Here is a tiny trained network, its code and every weight. The questions are about switching its units off for an input and a class, where a switched-off unit gives its printed mean instead of its output.

import numpy as np


def w(rows, s, z=0):
    codes = np.array(rows[::2]) - 128.0
    scale = np.full(codes.shape[1], s)
    scale[-1] = z or s
    return codes * scale


def norm(h):
    return h / np.sqrt((h * h).mean(-1, keepdims=True) + 1e-5)


def f(y):
    return np.maximum(y, 0)


def log_softmax(a):
    a = a - a.max(-1, keepdims=True)
    return a - np.log(np.exp(a).sum(-1, keepdims=True))


def net(x, mask):
    res = np.array(x, float).reshape(1, 6) / 4 @ E
    u = 0
    for l in range(4):
        y = f(norm(res) @ A[l][:, :-1].T + A[l][:, -1])
        res = res + np.where(mask[u : u + 10], y, B[l][:, -1]) @ B[l][:, :-1]
        u += 10
    return log_softmax(norm(res)[-1] @ U[:, :-1].T + U[:, -1])


A, B = {}, {}
E = w([
[121,112,129,128,145,126,131,124,129,126],'x0',
[153,71,75,116,62,102,141,22,114,73],'x1',
[207,210,75,104,216,45,192,101,173,143],'x2',
[122,126,119,117,129,147,132,108,134,158],'x3',
[32,177,158,159,139,91,79,66,69,151],'x4',
[166,80,105,254,99,111,141,121,128,196],'x5',
],0.008)
A[0] = w([
[199,50,61,93,87,148,136,97,132,65,78],'L0N1',
[224,66,127,98,166,194,144,179,154,107,19],'L0N2',
[133,48,114,99,68,202,132,196,133,121,103],'L0N3',
[85,161,94,171,143,188,117,219,139,160,47],'L0N4',
[150,94,44,121,67,148,123,91,115,78,36],'L0N5',
[89,134,121,14,124,188,138,177,185,60,70],'L0N6',
[147,87,129,246,112,155,169,178,186,162,5],'L0N7',
[107,120,85,181,104,151,147,164,165,146,63],'L0N8',
[146,124,102,115,188,190,130,255,156,154,123],'L0N9',
[63,83,107,120,92,137,119,223,123,144,70],'L0N10',
],0.0085,0.0024)
B[0] = w([
[149,146,208,119,98,88,170,113,148,166,254],'L0N1',
[135,172,62,123,7,97,145,198,152,146,222],'L0N2',
[128,167,90,162,120,197,110,135,173,87,248],'L0N3',
[128,103,216,138,138,93,167,97,128,124,204],'L0N4',
[111,93,209,117,174,112,132,116,158,130,217],'L0N5',
[164,88,106,75,147,126,96,146,24,132,245],'L0N6',
[160,112,95,66,141,124,79,140,34,136,234],'L0N7',
[142,107,127,102,136,113,98,154,102,129,174],'L0N8',
[138,155,221,121,120,75,168,128,162,159,241],'L0N9',
[119,135,129,154,173,185,133,128,156,113,205],'L0N10',
],0.012,0.0061)
A[1] = w([
[181,103,82,98,133,116,83,120,92,156,91],'L1N1',
[189,33,84,94,146,164,134,138,167,121,115],'L1N2',
[113,99,130,135,95,116,161,92,183,77,86],'L1N3',
[194,58,79,169,143,122,107,128,102,162,2],'L1N4',
[110,123,118,141,143,64,84,138,133,121,147],'L1N5',
[178,71,102,231,126,129,141,125,146,210,50],'L1N6',
[3,171,81,175,147,111,95,102,100,119,67],'L1N7',
[116,104,110,96,58,96,117,33,127,69,92],'L1N8',
[112,79,98,164,85,255,121,140,119,87,12],'L1N9',
[241,155,41,85,171,64,207,144,153,159,59],'L1N10',
],0.009,0.0016)
B[1] = w([
[155,184,162,135,121,95,119,149,70,38,169],'L1N1',
[85,187,104,118,68,63,125,107,111,195,158],'L1N2',
[123,120,169,157,173,101,216,102,106,134,157],'L1N3',
[162,146,106,88,140,76,88,130,64,55,156],'L1N4',
[81,125,127,124,85,153,108,99,144,174,157],'L1N5',
[176,123,147,45,138,95,87,162,79,59,169],'L1N6',
[98,118,45,181,2,96,133,176,154,169,180],'L1N7',
[173,102,204,109,198,128,180,112,114,213,188],'L1N8',
[129,162,180,205,164,183,80,112,171,19,178],'L1N9',
[107,103,123,223,158,253,54,122,172,59,254],'L1N10',
],0.0084,0.0083)
A[2] = w([
[73,103,161,165,158,159,78,112,85,121,124],'L2N1',
[29,148,61,187,83,66,144,106,92,206,75],'L2N2',
[90,193,121,162,86,138,73,209,121,109,153],'L2N3',
[134,112,158,52,56,49,144,172,97,201,86],'L2N4',
[115,162,66,98,47,158,149,142,175,139,72],'L2N5',
[144,199,62,199,209,174,116,103,232,72,29],'L2N6',
[76,113,38,1,185,161,144,151,109,91,7],'L2N7',
[101,150,57,189,192,150,137,124,181,75,61],'L2N8',
[122,162,75,27,113,186,140,136,87,118,102],'L2N9',
[105,127,85,77,137,181,110,187,112,160,59],'L2N10',
],0.0089,0.0017)
B[2] = w([
[158,201,108,139,99,111,151,143,152,88,220],'L2N1',
[119,182,49,8,109,109,151,165,177,111,203],'L2N2',
[134,91,122,104,170,120,166,2,140,133,255],'L2N3',
[109,195,90,166,193,129,110,92,166,110,233],'L2N4',
[95,158,106,149,115,98,134,152,154,89,170],'L2N5',
[73,102,163,209,113,208,52,78,143,108,222],'L2N6',
[193,116,110,139,90,119,85,134,40,140,154],'L2N7',
[169,124,183,145,141,162,81,123,191,72,178],'L2N8',
[134,96,130,228,114,50,105,140,70,89,173],'L2N9',
[113,107,119,141,98,90,143,65,106,126,151],'L2N10',
],0.0097,0.0067)
A[3] = w([
[105,102,119,163,103,182,97,106,125,113,71],'L3N1',
[76,148,181,153,169,127,165,213,130,199,96],'L3N2',
[158,109,11,96,41,141,176,211,200,142,72],'L3N3',
[144,111,90,98,118,139,155,102,127,59,105],'L3N4',
[128,136,193,113,141,103,156,100,154,182,125],'L3N5',
[74,75,121,147,111,223,134,133,134,87,6],'L3N6',
[159,82,150,197,128,149,108,176,121,107,132],'L3N7',
[181,70,53,74,161,104,66,145,4,132,107],'L3N8',
[131,38,138,128,122,105,182,59,118,155,79],'L3N9',
[75,108,17,90,114,113,143,146,137,156,80],'L3N10',
],0.013,0.0016)
B[3] = w([
[162,119,117,90,172,197,134,183,197,129,204],'L3N1',
[183,38,142,98,126,102,167,97,105,173,179],'L3N2',
[43,159,80,56,76,120,170,61,109,80,217],'L3N3',
[73,114,130,165,156,134,134,144,115,223,190],'L3N4',
[150,35,97,136,127,115,123,131,94,180,221],'L3N5',
[182,142,54,185,170,88,63,97,165,140,206],'L3N6',
[47,137,93,94,135,118,141,92,118,154,236],'L3N7',
[113,174,167,201,86,116,121,253,87,103,255],'L3N8',
[155,115,138,57,168,119,160,161,129,188,177],'L3N9',
[145,121,139,90,59,178,187,125,148,63,176],'L3N10',
],0.014,0.0077)
U = w([
[201,23,197,74,213,102,186,107,118,254,85],'0',
[127,140,105,181,230,249,35,104,216,112,102],'1',
[126,191,157,170,135,110,97,250,21,106,90],'2',
[76,176,62,39,77,141,202,92,164,119,254],'3',
],0.0094,0.00067)

Each question gives the input, the list of numbers given to net, and the class t.
The units are the neurons (one row each of A and B). Each row of codes is followed by its name. A weight is (code - 128) times the scale printed after its matrix; where a second scale follows, it is the last column's (A, B and U).
mask holds one flag per neuron, layer by layer. A switched-off neuron (its flag False) gives its mean, the last column of its row in B, instead of its output. The means were averaged over made-up inputs and are rounded, as every weight is.
A unit's drop is (log p(t) with every unit on - log p(t) with that unit switched off) / (log p(t) with every unit on - log p(t) with every unit switched off).
The circuit of an input: a set's keep is (log p(t) with only the set's units on - log p(t) with every unit switched off) / (log p(t) with every unit on - log p(t) with every unit switched off). Starting from the 12 units with the biggest drops (on a tie, the unit counted first), units are removed one at a time, each time the one whose removal leaves the highest keep (on an exact tie, the one counted first), for as long as the keep stays at least 0.8.
units of the circuit, in order: the units of the circuit, biggest drop first
most important unit: the unit with the biggest drop
top k neurons: the k neurons with the biggest drops, biggest first
top k neurons in layer l: the k neurons of layer l with the biggest drops, biggest first
drop when u is switched off: that unit's drop, to one decimal
input [-7,-1,1,4,-1,2], class 2: most important unit => L0N7
input [3,4,3,4,-8,8], class 2: top 2 neurons => L0N7, L1N6
input [5,6,6,3,-2,-7], class 2: units of the circuit, in order => L0N6, L3N8
input [8,-7,-6,2,8,-5], class 3: top 3 neurons => L1N7, L1N10, L0N1
input [-6,8,8,2,5,3], class 0: top 2 neurons => L1N8, L0N3
input [-3,2,5,-4,-4,7], class 2: top 2 neurons => L0N7, L0N3
input [-7,7,0,8,2,8], class 2: top 2 neurons => L0N9, L3N8
input [-7,-8,8,5,0,-6], class 0: units of the circuit, in order => L0N9, L3N2
input [2,8,8,0,2,-3], class 0: top 3 neurons => L1N8, L0N3, L0N1
input [-7,4,-5,3,-3,6], class 2: top 2 neurons in layer 1 => L1N10, L1N6
input [-8,-2,0,-5,-7,-7], class 2: top 3 neurons => L0N6, L2N9, L1N7
input [-7,-4,-6,-8,6,3], class 1: top 2 neurons => L0N9, L0N1
input [3,7,-8,1,-2,-5], class 1: top 4 neurons => L0N3, L1N9, L0N9, L0N4
input [8,6,2,3,-5,-2], class 0: most important unit => L0N5
input [8,-7,-5,2,-7,-4], class 0: top 3 neurons => L0N9, L0N4, L3N2
input [5,6,8,7,-7,2], class 1: top 2 neurons => L1N10, L2N6
input [-2,1,8,8,-2,-7], class 1: top 3 neurons => L1N10, L0N7, L2N6
input [-3,-1,-7,-7,-8,7], class 3: top 4 neurons in layer 0 => L0N2, L0N3, L0N6, L0N7
input [-5,-4,-4,-3,-7,-6], class 3: units of the circuit, in order => L0N2, L3N3
input [-8,-8,-2,1,-4,8], class 0: units of the circuit, in order => L3N2
input [-3,4,-5,6,2,0], class 1: top 2 neurons => L0N9, L1N9
input [-3,-6,0,4,-4,8], class 2: top 2 neurons => L0N7, L0N1
input [8,-7,7,0,8,5], class 3: top 2 neurons in layer 1 => L1N7, L1N9
input [-1,-4,-1,-3,5,-2], class 3: top 4 neurons => L0N1, L1N7, L0N9, L0N5
input [8,-4,2,6,-6,6], class 2: top 2 neurons in layer 0 => L0N7, L0N8
input [-4,3,8,3,8,6], class 1: drop when L3N9 is switched off => 0.0
input [2,-1,3,-6,-2,-1], class 1: units of the circuit, in order => L1N10
input [1,-1,3,5,-8,2], class 3: drop when L0N2 is switched off => 3.7
input [2,1,8,5,-6,8], class 1: drop when L2N6 is switched off => 0.8
